Each name stands for a flat space through zero: a line, a plane or more. A row that begins with a name and a colon came from that space; any other row is followed by the name of the space it lies nearest, among the names in its block.
zzjq: [ -1   0  23  -6  -9  11 -41   0   2 -13   0 -20   4 -18  16  32 -10 -21
  12  -9   4  20 -20   0 -17 -15 -22 -11  14  24 -16 -10]
lmsl: [  9 -10   4   5  -5  -8 -12  26  13 -10  -4  10  -7  -5  15  16 -15   3
 -19 -13  -8   2  -1 -14 -10   1 -11 -27  -4  -6  -1   3]
ngmg: [  1   9 -28  -6  22   1  12   8   7   2  13   2   0  15  -4 -22  24  17
  -7  -6   1 -12  21 -14  16  16 -13   4  -6 -16   3  19]
lmsl: [-22  -6  -1  17 -28   0  27  20  -8 -22  24 -18  27 -17  16 -15  -2 -23
  36  -1  15  24 -11  14   1   4   8  -1 -12  -4   9 -10]
ngmg: [ 17  -6  10   7 -34   6  26  36   5 -38  10 -11   4 -10   0 -19  12 -19
   0  -4  14  -8  -8  -4  -4   8   1  -7 -13   4  -3   2]
lmsl: [  2  14  -9 -15   5   8  17 -28 -13  15  -7  -2  -8  12 -19 -12  15   7
   8   5   2 -13   7  12  14   0  10  28   6   4   1   7]
hngb: [ 29  13 -16   6  -5   3  -3  44  11 -19   2 -17 -11  -4  -4 -22  15   9
 -27 -13   3 -22  26 -19  -2   6  -8 -22  -4   0   8  22]
lqsj: [  5   9 -11  -3   1  -2   3   6  -2   5  -4   6  -9   5   2   0  -2   9
  -5  -8  -5  -5   9  -4   3   2   2  -7   2  -2   4  10]
zzjq: [ -3 -21  14 -12 -34  14   4 -16   0 -12 -15 -41  -3 -22 -14   9   2 -10
  14 -20   3   1  -1  33  12 -21 -21  37  -6  -9   2  -8]
ngmg: [-15   4  -4  17  11   0  15 -16  -9  10  16  -9  23   1 -17 -35  17  -5
  15  33  14   0   3  11   5   4  27  21  -5   2  10 -12]
lmsl: [ 22   7   6  11 -28  -3  -7  -4 -16  20 -40 -18 -26 -16 -24  -1 -24  10
 -20   1 -11 -20  19  27  -6 -28  37   3   7  11  27  -2]
hngb: [ -2  -2  17  -2   2  -9   6 -27 -11  19 -15  36  -7  12   0  18 -20  -2
   0  19  -9   2 -21   5  -9  -2  28   0   7  10  -6 -13]
lqsj: [  1 -16  26  23 -24 -20  -6   3  -7  11 -23  21  -6 -15   8  23 -48  -6
 -10  12 -13  10 -17  13 -23 -16  39 -23  -1   6  13 -22]
hngb: [ 11 -16  17  -7  -7  -3  16  17  14 -25   7  32  -2  11  13  10   2 -10
 -10  -3   0  -2 -24 -21  -7  17 -13 -14  -9  -4 -22   0]
zzjq: [ 16  11   7 -36  14  24 -15 -21   6 -12   0  -9 -10  14 -11   9  34  -4
   0 -10   7 -14  -6 -12   7   4 -39  21  14  16 -32  12]
zzjq: [ -2  18 -16  10  13  -2 -15  15  -3   5  10  -7   5  -1   8  -8   1   5
   0   1   2   4  13 -10  -4   2   4 -18   6   7   8   7]
zzjq: [ -9   0   1   3 -12   5 -15  -1  -4   0  -2 -31   5 -19   2   6  -7  -6
  14  -9   2  12   4  16   0 -15  -6   6   3   3   8  -5]
ngmg: [-11  23 -22  -6   1  12  17   4 -11  -7  23 -20  13   3   5 -22  24  -6
  30  -5  14   6   7   1  13  10  -5  10   3   5   1  12]
ngmg: [ -2  -4 -17   2  45  -8  -8 -26  10  33  -6  14  -3  19 -26 -17  13  32
 -28  18 -10 -20  25  -5  13   5   2  18  -4 -22   9   4]
lqsj: [ 11  25 -32 -11  12   3  27  15  -3   0  10  11 -10  22   0 -25  22  16
  -5  -9   1 -18  20 -18  15  21  -1  -5  -1  -6   2  28]
ngmg: [  7  37 -21 -11   7   5   6  -1 -18  12   0   8 -12  15   5  -5   5   8
   8  -5  -2  -6  10  -8   4   6  12  -9  15  17   1  19]
zzjq: [-10  -2  -9  12   8 -12  13  10   1   4  11  20   9   6  10  -8  -7   4
   0   8  -2   6   0  -8  -1  11  13 -13  -7 -10   6  -1]
ngmg: [ -4  14   3  12 -11  -4  13   8 -16  -1   7  11   8   0  12  -4 -11 -14
  16  13   5  10 -13   1 -11   3  30 -16   4  18   3  -6]
lqsj: [ 27 -26  -1  14  12   2  28  30  34 -32  18  -5  10   9 -37 -61  52   8
 -43  20  16 -41  19 -22  11  25 -11  16 -33 -29  -2   6]
lqsj: [ -8 -26 -14  21 -16 -11 -21   3   7  23 -31 -48 -10 -35 -18   2 -28  27
 -21 -23 -18  -2  44  38  12 -35  -2  15 -13 -38  47  -4]
hngb: [ -6   6 -18  -4  -2   8   7  23   5 -19  22 -21  10  -4  12 -12  18  -3
  15 -19   9   7   9  -7  10   9 -25  -2  -5  -8  -1  13]
lqsj: [-11 -10  14   5 -14   7  20  -8  -4 -15  14 -12  20  -6  -7 -15  13 -21
  23  15  16   7 -17  13   2   2   6  21  -8   3  -5 -15]
hngb: [ -8  19  -3   1  13  13 -28 -12  -8   5  10 -31  13  -8  -3  -5  12  -7
  17   8  11   9   4   4  -3  -9  -5   7  14  21  -1  -3]
zzjq: [-14   7  -5  10  14  -4 -20  22   5  -9  25   3  18  -3  29   8  -5  -9
  11  -1   5  24  -8 -20 -12   9 -12 -30   4   7  -6  -1]
lmsl: [ 16  19 -17   4  -1  -1 -10  32   1  -4  -1  -6 -12  -2   9  -4  -2  10
 -15 -15  -4  -8  19 -15  -4   2  -2 -27   5   5   9  19]
lmsl: [  2  -7  -2  -1  19  -1 -22   7  16  -2   5   1   1   2   3   6   5   7
 -15  -4  -3   0   5 -16  -2   3 -23  -8  -1  -7  -6   3]
lmsl: [-10 -21  -5  -5  -9   1  16   2  10 -10   4 -12   4  -5  -2  -3   8   2
   5 -16   0   2   5   9  15   2 -22  19 -15 -27   3   1]
lqsj: [-26   0 -16  19  -5  -3  25  -6 -12   9  14 -22  23 -10  -7 -31   4  -2
  26  12   9  11  12  24  13  -2  22  20 -11 -13  24  -8]
hngb: [  3  -4  12   8   5  -5  -6  -3   2   3  -3  13   2   2  -2   2  -6  -3
  -9  16  -1  -1  -9  -4 -10   0  13  -6   1   6  -3  -9]
lqsj: [ -7 -24   8  12 -18  -1  -1  -3   5  -2  -9 -30   6 -22 -15  -6  -5  -1
  -1  -1   1   1   8  25   5 -16  -1  20 -12 -16  16 -13]
lmsl: [ -3  16   2  17 -15   2   1  -1 -19   6  -1 -19   7 -13  -6 -14  -7 -10
  15  16   8   4   1  17  -7 -11  33   0   6  20  15  -9]
hngb: [-24 -11  -8  29  13 -11   0  15   7  -1  26  -5  31  -9   8 -21   0  -3
   8  18   8  18   3  -3  -3   7   9  -9 -13 -13  13 -13]
zzjq: [ -5 -29  16  -6 -10  -8  35 -16   5  -3  -6  31  -1  11  -5   6  -4  -3
  -1   6  -4  -3 -20   7   7   8   5  17 -15 -20  -9 -11]
lqsj: [  5  16  -2 -14  11   5   3  -1  -3  -5  10  18  -2  16   9   4  11  -4
   6   1   3  -1 -11 -18  -2  13  -6  -8   9  14 -18   9]
zzjq: [ 20   3  -3  -4 -11   9  -1  17   6 -15  -5 -19 -11  -5 -10 -10  13   2
 -14 -12   3 -17  13  -3   3  -2 -11   1  -2   1   1  12]
ngmg: [ 10 -20   0  -6  -9  -2   3  31  22 -25   3   3  -7  -2  12   9   2   3
 -18 -27  -5  -3   2 -16   2   8 -34 -14 -13 -22  -7  10]
hngb: [-13 -26  15  24  10 -10 -17  -8  12   6   2  -5  19 -13 -10  -5  -7  -2
  -9  24   2   8  -3   8  -8  -8   8   6 -11 -11   8 -24]
hngb: [-20 -10 -28   1 -10  -6  26   3  -2   9   0 -16   0  -7   1  -9  -5  17
  12 -24  -7   5  24  21  24  -2  -6  16 -15 -37  25   9]
lmsl: [ -1  23  -2 -16   5   4  26 -16 -18   4   8  30  -1  24   7  -1   8  -8
  21  11   5   0 -19  -7   2  16  17   1  11  19 -16   5]
ngmg: [-37 -27  11  12  28 -19 -32 -33   6  32  -4  21  15  -4  13  34 -34   7
   3  13 -15  30 -13   9  -7 -11   0   0   0 -16   3 -27]
[ 14  36 -18   1   6  10 -13  19  -9  -2   8 -19  -3   0   1 -17  14   1
   1  -2   8  -7  17 -12  -4   2   4 -16  14  23   4  17] -> hngb
[-10  19 -24 -11   2   5   5  -6 -12  11   2 -11  -4   3   6   0   2   8
  18 -17  -2   5  14   7  13  -1  -5   6   7  -2   8  14] -> lqsj
[  1  -6   9  23 -31  -5  -2  12  -8   0 -13 -26   1 -26  -5  -5 -21  -7
   1   3   1   4   6  24  -8 -20  25  -4  -4   4  24 -12] -> lmsl
[-10   5 -18  -6 -12 -17  61  20 -11  -4  13  57  -4  25  32   2 -15   2
  17 -12  -8   9 -14 -13   8  29  18 -23 -10 -17  -1  14] -> hngb
[ 11  -5  39  22 -23  -5  -5 -19 -16  10 -23   6  -1 -12 -19   1 -23 -18
  -6  39   3  -5 -22  21 -24 -19  54   2   6  30   5 -30] -> ngmg
[-11 -30  -4   9  24 -11  -2   0  24   3   8   9  11   3  -7  -8   6  14
 -19   6  -5  -2   9  -7   7   8 -16   8 -18 -34   3  -6] -> ngmg
[ 10  10 -15   4 -13  -3   5  39   2 -14   5  -2  -7  -4  17  -2  -5   3
  -6 -22  -2   0  11 -13  -2   6  -6 -28  -2  -3   7  17] -> lmsl
[ -9 -17  12  23  26 -23 -79  -7  13  37 -27   5  -7 -20  11  47 -53  20
 -34   2 -27  18   9   0 -25 -29   0 -32  11  -4  16 -19] -> lqsj
[ 11  24 -14 -12  28  12 -18  18   9 -14  22  -1   3  14  10  -7  28   1
  -4  -6   8  -4   5 -34  -2  18 -29 -17  10  14 -19  20] -> zzjq
[ 21 -12  26  13 -13  -2   0  -8   1   1 -21   1  -8  -6 -28 -10  -3  -4
 -24  26   1 -21  -5  10 -11 -11  29   9  -3  10   4 -15] -> ngmg
[-11  45 -33 -29   0  28  -6  -9 -21  -1  14 -47   0  -2  10  -3  25  -3
  45 -32  11  11  17   9  20  -4 -29  17  22  19  -2  26] -> hngb
[ 22   9  12 -13 -35  -1  27  11 -13 -10 -18  26 -25   7  10  17 -17  -8
  -1 -13  -7  -9 -17  -1  -7   2  17 -15   5  14  -8   8] -> lqsj
[ 17  -1  25   7 -24  -6  -4   6  -7  -2 -19  16 -13  -6   3  17 -26 -11
 -11   8  -5  -2 -18   2 -20  -9  26 -20   6  20  -2 -10] -> ngmg
[  9  15  -7   9 -12   8 -29  19  -4  -3  -5 -43  -3 -23  -1  -3  -4  -1
  -2 -12   3   1  20   7  -6 -18  -3 -10   9  14  15   5] -> zzjq
[-18  -8  -6  -4  29   4 -18 -40   4  24  -2 -18   9   0 -21  -5  13  13
   2  10  -1   0  13  15  14  -9 -12  35   1 -12   4  -8] -> ngmg
[-13  -9 -14  -1  -6  -2  18   6   2  -3   6  -8   4  -3   5  -4   1   5
  10 -16  -2   6   9   8  14   3 -12   8 -11 -23   9   5] -> hngb
[ -3   3   0  10 -10  -4  -3 -15 -14  22 -19 -12  -6 -10 -13  -1 -17   7
   0   7  -6  -2  11  24   0 -18  27   9   4   2  21  -7] -> zzjq
[ 13   5   2 -15 -17   4   8   4  -4  -6 -12   4 -18   3   3  12  -4   0
  -2 -17  -5  -7  -3   0   1  -1  -5  -3   4   5  -5  10] -> lqsj
[  2   0  11   8  -3  -5  -3  -9  -7  10  -9   8  -1  -1  -5   3 -12  -3
  -3  16  -2   0  -7   6  -9  -6  23  -2   4  10   3 -11] -> ngmg

Rows lie near named flat spaces through zero. A row that begins with a name and a colon came from that space; any other row is followed by the name of its block's space that it lies nearest.
hjgq: [  9  -6  -1 -12  10 -21  34 -24  38 -17  25  22 -30 -10  -5  -5   3   9
   0 -15 -20 -12  20   8 -29   0  36  -6  22  -4  25  30]
mrsb: [ 23  16  -4 -14  -2 -10 -32   5   4  11  -3 -14   9   3  -4   3 -13  23
  -9  16   4 -10  -3 -35  22  -1   0  16   1 -10  10  -8]
hjgq: [ 46 -18 -10  -6  -8 -26 -15  17  -3   6  -1   8  -7   4 -10 -20 -34   2
   7  14   6   0   1  -9  12   4  10 -14   7 -22  30 -22]
rzrr: [ 13   4   2   3   4  -6  -9  -6  12  -4  -2   1  -1   0   2  -3  -6  19
   4  -1   0 -12   9 -22   9   4  -2  14   2  -6   4  -4]
hjgq: [ -4   9   7  27   6   7 -22  10 -22   4 -19  -6  -7  12  20 -17  10  -3
  13   6   0  -3  -6 -10  10   9 -24   5  -6   8 -27 -26]
mrsb: [  9   0   0  12   5  -8   8   0   7  -2   0  10   4  11  -2 -20  -9   2
  -5  -8   4   0  -3   4   4   5 -15  13   4  -8  -1  -9]
frtl: [  5  20  -5 -14   6 -10  -1 -12  26   6  18  -2  17   5 -12   8 -10  22
 -26  -4   5  -6  -8 -18   9  -2  -3  30   2  -9   4  14]
rzrr: [-28  -5   0  14  11  14 -19   9 -31  11   9  -4 -15  -5  19  28   9 -16
  20   5   1  12 -14  -3  -5  13  -2 -20 -25  17 -43  -3]
mrsb: [-19  -4   3   1   3   6  10  -2 -12  -4   3   1 -24  -7  12   4  22 -19
  12   1 -15   4   2  18 -23   0  17 -25   3  16  -9  10]
frtl: [ -4  -4  -6  -7  -1  -7  -9  20 -34  16   9  -4 -29   3   9  -4   8 -36
   5  20 -11  18 -23  22 -19   2  19 -41   1  11  -8  -5]
frtl: [-14   6  14  19  -2  13   9   0 -14 -11 -27  -4 -14   5  17 -27  33 -14
  11  -2 -14  -6  10  18 -12  -4  -9  -5  12  16  -8  -9]
rzrr: [ -6 -11  -1   3  -7  13  -8   8 -13   3  -7  -4  14  -5  -2  16  -7  -4
   8   2  12   7   0  -1  10   0  -9  -5 -15   0  -7  -7]
frtl: [-30   3  11 -16 -20  41   0 -11  -1 -13 -30 -25  27 -25  -3  39  30  11
   6   1   0 -10  30  -7   5 -22   6   3  -6  17  10  19]
rzrr: [ -1  -3   0  13 -11   6  20  11  -7   2 -14   3  34  18 -13 -27 -11 -17
 -20 -10  18  16 -16  32  12  -5 -37  15  -1  -9   1 -17]
rzrr: [  4 -12  -2 -24 -15  11 -13  -3   4  -4  -7 -11  11 -24 -10  37  -5  17
  11   9   3  -8  22 -22   8 -10  24 -10  -7  -2  23  13]
hjgq: [ 16   1   0   5 -13   3 -10  12  -7   3 -22  -7  26  11  -8 -18 -13   3
  -7   5  14   1  -3  -2  23  -5 -25  14   0 -11  10 -23]
mrsb: [-14 -10 -10   6  22 -11  13  -6   8   7  45  22 -11   0   0  23 -19  -7
  -2 -15   5  15 -20   6 -13  19   4  -5 -18  -2 -28  16]
frtl: [ -1  22   4 -15   4  -2  -4 -14  18  -2   2 -10  -5  -4   2   4  16  18
 -10   3 -13 -16   8 -18  -3  -7  13  14  12   5   8  16]
rzrr: [ 23 -29  -3 -11 -24   3  11   7   2 -10 -19   4  19 -11 -20  -3 -21   0
   8   1  12   2  21  10  10 -12   6 -13   4 -15  41  -8]
hjgq: [ -1   4  -2   1  -9   8 -18  17 -23  14 -11 -13  18   8  -1   0  -5 -10
  -6  12  12  11 -17   2  16  -2 -18   0 -10   0  -9 -17]
rzrr: [  6 -13  -3 -30 -17   6  -1  -4   7  -5  -4  -9   5 -24 -13  29  -2   9
   7   9  -2  -6  22  -8  -2 -14  33 -17   2  -1  33  18]
frtl: [  8   3  -4 -13   3 -12 -11   3  -4   6  11  -2 -25  -4   5   2   4  -3
   4  13 -13  -2  -3  -6 -11   1  25 -18   7   3   5   6]
hjgq: [-19   5  -5 -13 -19  25 -14  16 -23  17 -12 -24  50   1 -14  28  -6 -11
 -19  10  24  19 -21   6  23 -12 -24   6 -23   2  -8  -5]
rzrr: [ 18   7   3  -4   7  -7 -26 -13  21  -6  -1  -3  -7 -11   5  15  -6  40
  13   4  -3 -26  23 -51  14   5  12  18   0  -6   7   3]
mrsb: [  3 -11  -1  20   5  -6  18   3   1  -3   4  17   4  12  -2 -20 -13  -9
  -1 -14   9   9  -7  19   0   8 -20   5  -2  -8  -7 -11]
frtl: [ 14 -17 -15 -39  -6 -10 -25   6  -3  13  25  -7 -13 -25 -10  50 -21   6
  11  22  -1   3   3 -25  -2  -1  49 -34 -11  -5  20  19]
mrsb: [ 17  -6  -3 -15 -25  12 -26  16 -12   8 -26 -20  40  -5 -16  13 -19  10
  -2  16  21   1   4 -17  33 -12 -12   6 -11 -11  21 -17]
hjgq: [ 31  -5  -7  -2 -14 -11 -22  26 -20  15 -14  -6  13  14  -8 -23 -25  -9
  -5  18  13   9 -16   0  22  -1 -14  -5   0 -15  14 -32]
mrsb: [  6 -22  -7  -4 -21  12 -20  26 -33  12 -16 -10  23  -4  -9  14 -21 -16
  10  15  20  17  -8   5  19  -3  -9 -21 -19  -6   4 -22]
frtl: [ -2 -15   3  -8 -10  13  -7  -2  -6  -9 -13  -6  -6 -21   2  22   7   5
  23   6  -4  -7  24 -10  -2  -5  20 -18  -4   6  12   5]
hjgq: [-12   6   5   1 -12  21   5  -3   4  -4 -19 -11  40   0 -10   7   2   9
 -13  -8  15   0   5   1  18 -11 -25  25  -7  -1   1  -1]
mrsb: [ 27   5   5  19  -5 -12 -11  17 -15   1 -28  -1  -8  21   8 -55   1  -7
   3  10  -3  -5  -3   5  10   1 -19   2  18  -6   9 -36]
[ -1   0   2   8   3   0  20 -10  18  -9   2  10  13   4  -7  -8  -5   8
  -8 -16   6  -2   5   6   2   0 -14  19   2  -6   2   4] -> mrsb
[-45 -18   2   3   1  46 -35  -4 -21   2  -1 -17  24 -36  10  94   0  18
  36  -1  21   2  15 -42  19   8  -3  -5 -56  17 -44  12] -> hjgq
[-12  34  -3 -23   3  -4  -4  -5   7  15  15 -16   6   8  -4   5  15   0
 -35   8  -8   2 -23  -1  -4  -9   5  14   8   7  -4  18] -> frtl
[  1  17   5   6   6 -12  21  -6  10  -5   0   6 -14  16   4 -39  18  -8
 -16  -6 -15  -3  -6  21 -16  -3  -4   9  24   3   4   2] -> hjgq
[ -5   8   2 -20  -9   9 -22   4 -14   5 -10 -21 -12 -14   7  18  21  -1
   8  21 -13  -7   8 -13  -4 -10  25 -19   3  14   7   7] -> mrsb
[-15  18   4  13   2   7 -12  13 -26  13 -11 -13   1  17  13 -17  17 -19
  -8   8  -1   9 -24  11   3   1 -23   2  -2  12 -26 -16] -> hjgq
[  0 -18  -2  -2 -10   6   5   8 -12  -1  -5   2   3  -6  -5   5  -5 -13
   8   2   5   9   3  14  -2  -3   4 -18  -4  -1   8  -3] -> rzrr
[ 17 -21  -7 -10 -11   1 -15   7  -1   2  -2  -1  17 -12 -13  24 -28  12
  11   6  16   1  10 -19  19   0   5  -6 -14 -13  15  -5] -> hjgq
[ 16   5   1   1  -1 -14  13  -1  11  -4  -3   6  -5  11  -4 -32   0  -1
 -10  -3  -6  -4   0  11  -4  -3  -2   6  19  -7  16  -5] -> hjgq
[ 34   0   0   5   4 -28  13  -1  16  -8   0  16 -23  13  -1 -47  -6   2
  -2  -2 -12 -10   6   7  -8   2   7   1  28 -13  25 -10] -> hjgq
[ -5  -6  -2   5   0   8 -27  14 -25  11  -3  -8   0  -3   8  18  -6  -4
  14  12   8   6  -8 -14  11   7  -4 -11 -19   4 -19 -13] -> hjgq
[ 10   9   2  10   8  -9  -3  -4  10  -2   0   4  -3   9   4 -15  -3  12
  -2  -4  -1  -8   1 -12   6   6 -10  17   5  -5  -4  -7] -> rzrr
[-13   7  12  19  12  -1  40 -20  21 -21  -2  17 -18   7   9 -32  26  -3
  -2 -23 -17  -9  13  25 -24   0  -4  11  21   8  -2  11] -> mrsb
[ -3  -6  -2  -2  -1   5  -9   2  -5   2   1  -2   4  -7   0  18  -5   3
   8   2   5   1   2  -9   5   2   2  -4 -11   1  -5   0] -> hjgq
[-16  -7  -5  -9   3   7  13 -12  15  -1  21   5  17 -12 -12  37 -11   8
  -6 -13  10   6   0  -2  -1   1   4   7 -16  -2  -6  23] -> mrsb
[ 10   5 -12 -16   7  -8 -13  -9  26  11  28   1  31  -3 -19  36 -36  32
 -19  -5  21  -1  -9 -36  24   6  -5  30 -19 -18  -1  13] -> mrsb
[ 29  25   9   6  -2 -14 -16   2   5  -3 -28 -10 -11  17  10 -50  14  14
  -5  12 -14 -22   8 -16   9  -5  -8  19  28  -3  17 -21] -> mrsb
[-11  35   4  11  12   4  -8  -8  12   7   1  -9  24  18   3  -6   6  18
 -27  -7   7  -5 -17 -17  18   3 -36  47  -4   1 -26  -3] -> rzrr
[  3  -1  -1 -15  -2  -1  -5  -6   7  -3   3  -3  -9 -12  -1  15   3   9
   5   5  -7  -8  12 -12  -5  -4  22  -8   3   2  12  12] -> rzrr
